Below is a small trained network, with its code and all its weights. Each question gives an input and a class and asks what happens when units are switched off, that is, made to give their printed mean instead of their output.

import numpy as np


def w(rows, s, z=0):
    codes = np.array(rows[::2]) - 128.0
    scale = np.full(codes.shape[1], s)
    scale[-1] = z or s
    return codes * scale


def norm(h):
    return h / np.sqrt((h * h).mean(-1, keepdims=True) + 1e-5)


def f(y):
    return y / 2 * (1 + np.tanh(0.7978845608 * (y + 0.044715 * y**3)))


def log_softmax(a):
    a = a - a.max(-1, keepdims=True)
    return a - np.log(np.exp(a).sum(-1, keepdims=True))


def net(x, mask):
    res = np.array(x, float).reshape(1, 8) / 4 @ E
    u = 0
    for l in range(4):
        y = f(norm(res) @ A[l][:, :-1].T + A[l][:, -1])
        res = res + np.where(mask[u : u + 3], y, B[l][:, -1]) @ B[l][:, :-1]
        u += 3
    return log_softmax(norm(res)[-1] @ U[:, :-1].T + U[:, -1])


A, B = {}, {}
E = w([
[87,110,134,207],'x0',
[161,109,108,147],'x1',
[104,129,2,162],'x2',
[74,159,160,135],'x3',
[178,207,125,166],'x4',
[93,111,65,105],'x5',
[165,137,103,83],'x6',
[87,139,116,130],'x7',
],0.0093)
A[0] = w([
[147,107,127,145,85],'L0N1',
[180,161,47,253,237],'L0N2',
[2,93,177,126,1],'L0N3',
],0.0069,0.00094)
B[0] = w([
[136,208,11,164,126],'L0N1',
[117,231,119,144,254],'L0N2',
[69,96,132,2,188],'L0N3',
],0.0097,0.0034)
A[1] = w([
[41,145,82,79,151],'L1N1',
[109,81,196,144,4],'L1N2',
[9,74,192,105,99],'L1N3',
],0.011,0.0026)
B[1] = w([
[63,132,88,158,220],'L1N1',
[67,111,148,2,155],'L1N2',
[45,39,85,102,254],'L1N3',
],0.0089,0.005)
A[2] = w([
[141,153,152,255,19],'L2N1',
[45,217,20,135,70],'L2N2',
[55,39,81,142,5],'L2N3',
],0.007,0.0017)
B[2] = w([
[148,203,107,217,163],'L2N1',
[176,184,1,114,254],'L2N2',
[49,161,66,190,197],'L2N3',
],0.0092,0.0038)
A[3] = w([
[158,204,171,248,91],'L3N1',
[224,211,234,209,161],'L3N2',
[226,115,54,44,251],'L3N3',
],0.011,0.0029)
B[3] = w([
[103,209,151,77,215],'L3N1',
[220,140,186,26,255],'L3N2',
[192,25,161,249,227],'L3N3',
],0.012,0.007)
U = w([
[182,153,169,40,219],'0',
[63,129,116,94,13],'1',
[90,189,182,202,3],'2',
[68,82,82,61,75],'3',
[74,67,128,96,212],'4',
[221,6,205,160,130],'5',
[150,121,59,162,216],'6',
[181,177,141,124,227],'7',
],0.013,0.0055)

Each question gives the input, the list of numbers given to net, and the class t.
The units are the neurons (one row each of A and B). Each row of codes is followed by its name. A weight is (code - 128) times the scale printed after its matrix; where a second scale follows, it is the last column's (A, B and U).
mask holds one flag per neuron, layer by layer. A switched-off neuron (its flag False) gives its mean, the last column of its row in B, instead of its output. The means were averaged over made-up inputs and are rounded, as every weight is.
A unit's drop is (log p(t) with every unit on - log p(t) with that unit switched off) / (log p(t) with every unit on - log p(t) with every unit switched off).
The circuit of an input: a set's keep is (log p(t) with only the set's units on - log p(t) with every unit switched off) / (log p(t) with every unit on - log p(t) with every unit switched off). Starting from all 12 units, units are removed one at a time, each time the one whose removal leaves the highest keep (on an exact tie, the one counted first), for as long as the keep stays at least 0.8.
circuit, biggest first: the units of the circuit, biggest drop first
unit that matters most: the unit with the biggest drop
k most important neurons: the k neurons with the biggest drops, biggest first
top k neurons in layer l: the k neurons of layer l with the biggest drops, biggest first
drop when u is switched off: that unit's drop, to one decimal
input [-3,-7,-1,5,-5,-8,1,-8], class 4: circuit, biggest first	[L3N2 L1N3]
input [-8,-6,6,7,5,3,4,-3], class 6: circuit, biggest first	[L3N2 L3N3]
input [-1,3,-2,-6,3,5,-3,1], class 5: 4 most important neurons	[L3N3 L2N3 L1N1 L1N3]
input [0,1,0,-8,-2,-7,-3,2], class 7: circuit, biggest first	[L0N3 L2N1 L3N1]
input [0,7,-3,-4,3,3,7,-5], class 5: circuit, biggest first	[L3N3]
input [-2,-6,-7,6,-5,-5,4,-3], class 4: circuit, biggest first	[L3N2 L1N3]
input [-8,-8,0,7,-4,-7,1,-4], class 4: circuit, biggest first	[L3N2 L3N1]
input [-4,-4,1,5,-3,-8,-2,-8], class 4: circuit, biggest first	[L0N2 L3N2 L3N3 L3N1]
input [8,5,6,-5,0,-2,5,-7], class 7: 3 most important neurons	[L1N3 L0N2 L0N3]
input [4,1,5,-6,-1,-2,6,-7], class 5: 4 most important neurons	[L3N3 L1N1 L2N3 L1N3]
input [5,-8,-6,6,-2,-8,-2,-2], class 4: 2 most important neurons	[L1N3 L3N2]
input [-8,1,-2,-5,-4,-3,-5,6], class 5: 2 most important neurons	[L1N1 L0N3]
input [6,-1,4,-5,-1,-8,-3,-4], class 7: 2 most important neurons	[L2N1 L0N2]
input [-7,-7,-6,-8,-7,-4,0,7], class 5: unit that matters most	L3N1
input [-5,-4,-3,4,0,-3,8,-5], class 5: 3 most important neurons	[L3N3 L0N2 L3N1]
input [-8,-8,-2,-2,-5,8,5,-2], class 5: top 2 neurons in layer 1	[L1N3 L1N2]
input [-8,-2,2,-8,-7,0,4,-6], class 5: drop when L3N3 is switched off	0.2
input [8,-4,-7,-6,-7,-2,-8,-8], class 4: drop when L0N3 is switched off	0.0
input [7,2,0,4,2,-4,-2,-7], class 0: drop when L3N2 is switched off	0.3
input [6,2,-6,7,6,-2,0,3], class 0: top 2 neurons in layer 3	[L3N2 L3N3]
input [7,-8,-6,8,3,-6,-7,-7], class 4: top 2 neurons in layer 0	[L0N3 L0N2]
input [-8,6,-7,-6,-4,5,-3,-5], class 5: top neuron in layer 3	[L3N3]
